Below are the code and all the weights of a small trained network. Each question names an input and a class and asks about switching units off, where a switched-off unit gives its printed mean instead of its output.

import numpy as np


def w(rows, s, z=0):
    codes = np.array(rows[::2]) - 128.0
    scale = np.full(codes.shape[1], s)
    scale[-1] = z or s
    return codes * scale


def f(y):
    return np.maximum(y, 0)


def log_softmax(a):
    a = a - a.max(-1, keepdims=True)
    return a - np.log(np.exp(a).sum(-1, keepdims=True))


def net(x, mask):
    res = np.array(x, float).reshape(1, 4) / 4 @ E
    y = f(res @ A[0][:, :-1].T + A[0][:, -1])
    res = res + np.where(mask, y, B[0][:, -1]) @ B[0][:, :-1]
    return log_softmax(res[-1] @ U[:, :-1].T + U[:, -1])


A, B = {}, {}
E = w([
[102,96,140,80,184,164,13],'x0',
[145,56,208,149,118,169,167],'x1',
[247,144,116,187,209,146,99],'x2',
[119,129,124,133,130,135,133],'x3',
],0.011)
A[0] = w([
[117,166,97,154,110,55,210,185],'neuron 0',
[157,65,122,66,133,240,39,28],'neuron 1',
[202,106,148,239,141,141,231,109],'neuron 2',
[141,191,123,207,216,130,54,11],'neuron 3',
[107,200,52,164,44,53,225,38],'neuron 4',
[182,18,90,169,143,79,166,101],'neuron 5',
[11,124,49,64,112,115,58,137],'neuron 6',
[59,149,204,22,110,101,198,111],'neuron 7',
[240,254,70,172,222,155,72,92],'neuron 8',
[157,120,75,179,187,126,99,149],'neuron 9',
[201,113,185,208,161,146,228,111],'neuron 10',
[109,37,206,138,136,127,132,59],'neuron 11',
[117,94,107,126,142,169,144,124],'neuron 12',
[145,1,231,121,89,237,149,119],'neuron 13',
[176,143,98,209,181,99,53,163],'neuron 14',
[140,224,99,187,34,118,211,140],'neuron 15',
[42,160,123,51,177,85,71,154],'neuron 16',
[80,76,204,149,112,143,92,36],'neuron 17',
],0.0092,0.011)
B[0] = w([
[189,85,50,170,131,112,149,241],'neuron 0',
[122,98,43,164,123,113,208,160],'neuron 1',
[160,167,128,63,23,184,103,230],'neuron 2',
[65,109,229,118,172,114,25,163],'neuron 3',
[54,99,233,143,253,83,103,210],'neuron 4',
[153,148,112,155,117,160,106,164],'neuron 5',
[119,184,147,111,108,152,101,228],'neuron 6',
[151,105,84,139,160,93,157,209],'neuron 7',
[123,86,117,147,198,46,152,249],'neuron 8',
[157,110,135,160,118,125,188,194],'neuron 9',
[162,176,107,43,37,215,86,222],'neuron 10',
[114,72,166,128,159,72,91,160],'neuron 11',
[170,125,122,141,129,78,101,139],'neuron 12',
[123,45,102,182,163,47,188,227],'neuron 13',
[118,122,140,119,101,115,209,221],'neuron 14',
[108,44,122,163,190,87,150,243],'neuron 15',
[137,159,162,105,123,161,58,212],'neuron 16',
[82,138,194,135,137,142,66,147],'neuron 17',
],0.011,0.012)
U = w([
[57,67,185,123,172,114,103,242],'0',
[136,66,82,138,122,114,241,1],'1',
[133,220,144,38,29,255,75,136],'2',
],0.0098,0.0054)

Each question gives the input, the list of numbers given to net, and the class t.
The units are the neurons (one row each of A and B). Each row of codes is followed by its name. A weight is (code - 128) times the scale printed after its matrix; where a second scale follows, it is the last column's (A, B and U).
mask holds one flag per neuron, in row order. A switched-off neuron (its flag False) gives its mean, the last column of its row in B, instead of its output. The means were averaged over made-up inputs and are rounded, as every weight is.
A unit's drop is (log p(t) with every unit on - log p(t) with that unit switched off) / (log p(t) with every unit on - log p(t) with every unit switched off).
The circuit of an input: a set's keep is (log p(t) with only the set's units on - log p(t) with every unit switched off) / (log p(t) with every unit on - log p(t) with every unit switched off). Starting from the 12 units with the biggest drops (on a tie, the unit counted first), units are removed one at a time, each time the one whose removal leaves the highest keep (on an exact tie, the one counted first), for as long as the keep stays at least 0.8.
units of the circuit, in order: the units of the circuit, biggest drop first
unit that matters most: the unit with the biggest drop
k most important neurons: the k neurons with the biggest drops, biggest first
drop when u is switched off: that unit's drop, to one decimal
input [4,-2,0,-2], class 2: 3 most important neurons	[neuron 15; neuron 13; neuron 4]
input [-2,5,4,-7], class 2: units of the circuit, in order	[neuron 10]
input [-7,8,8,-8], class 2: 2 most important neurons	[neuron 10; neuron 2]
input [7,4,3,-1], class 1: 2 most important neurons	[neuron 1; neuron 4]
input [8,2,5,2], class 1: 3 most important neurons	[neuron 1; neuron 4; neuron 14]
input [7,2,7,-8], class 1: 3 most important neurons	[neuron 1; neuron 14; neuron 4]
input [8,5,3,-6], class 1: 3 most important neurons	[neuron 1; neuron 4; neuron 13]
input [4,1,3,-6], class 1: 3 most important neurons	[neuron 4; neuron 1; neuron 14]
input [0,7,5,8], class 2: 3 most important neurons	[neuron 10; neuron 2; neuron 15]
input [-6,4,6,1], class 2: 2 most important neurons	[neuron 10; neuron 2]
input [-6,-2,0,1], class 0: drop when neuron 13 is switched off	0.4
input [2,8,5,-7], class 1: drop when neuron 13 is switched off	6.0
input [1,-2,-7,-1], class 2: drop when neuron 17 is switched off	0.0
input [8,4,4,-3], class 1: drop when neuron 1 is switched off	1.0
input [3,7,6,-5], class 1: unit that matters most	neuron 13
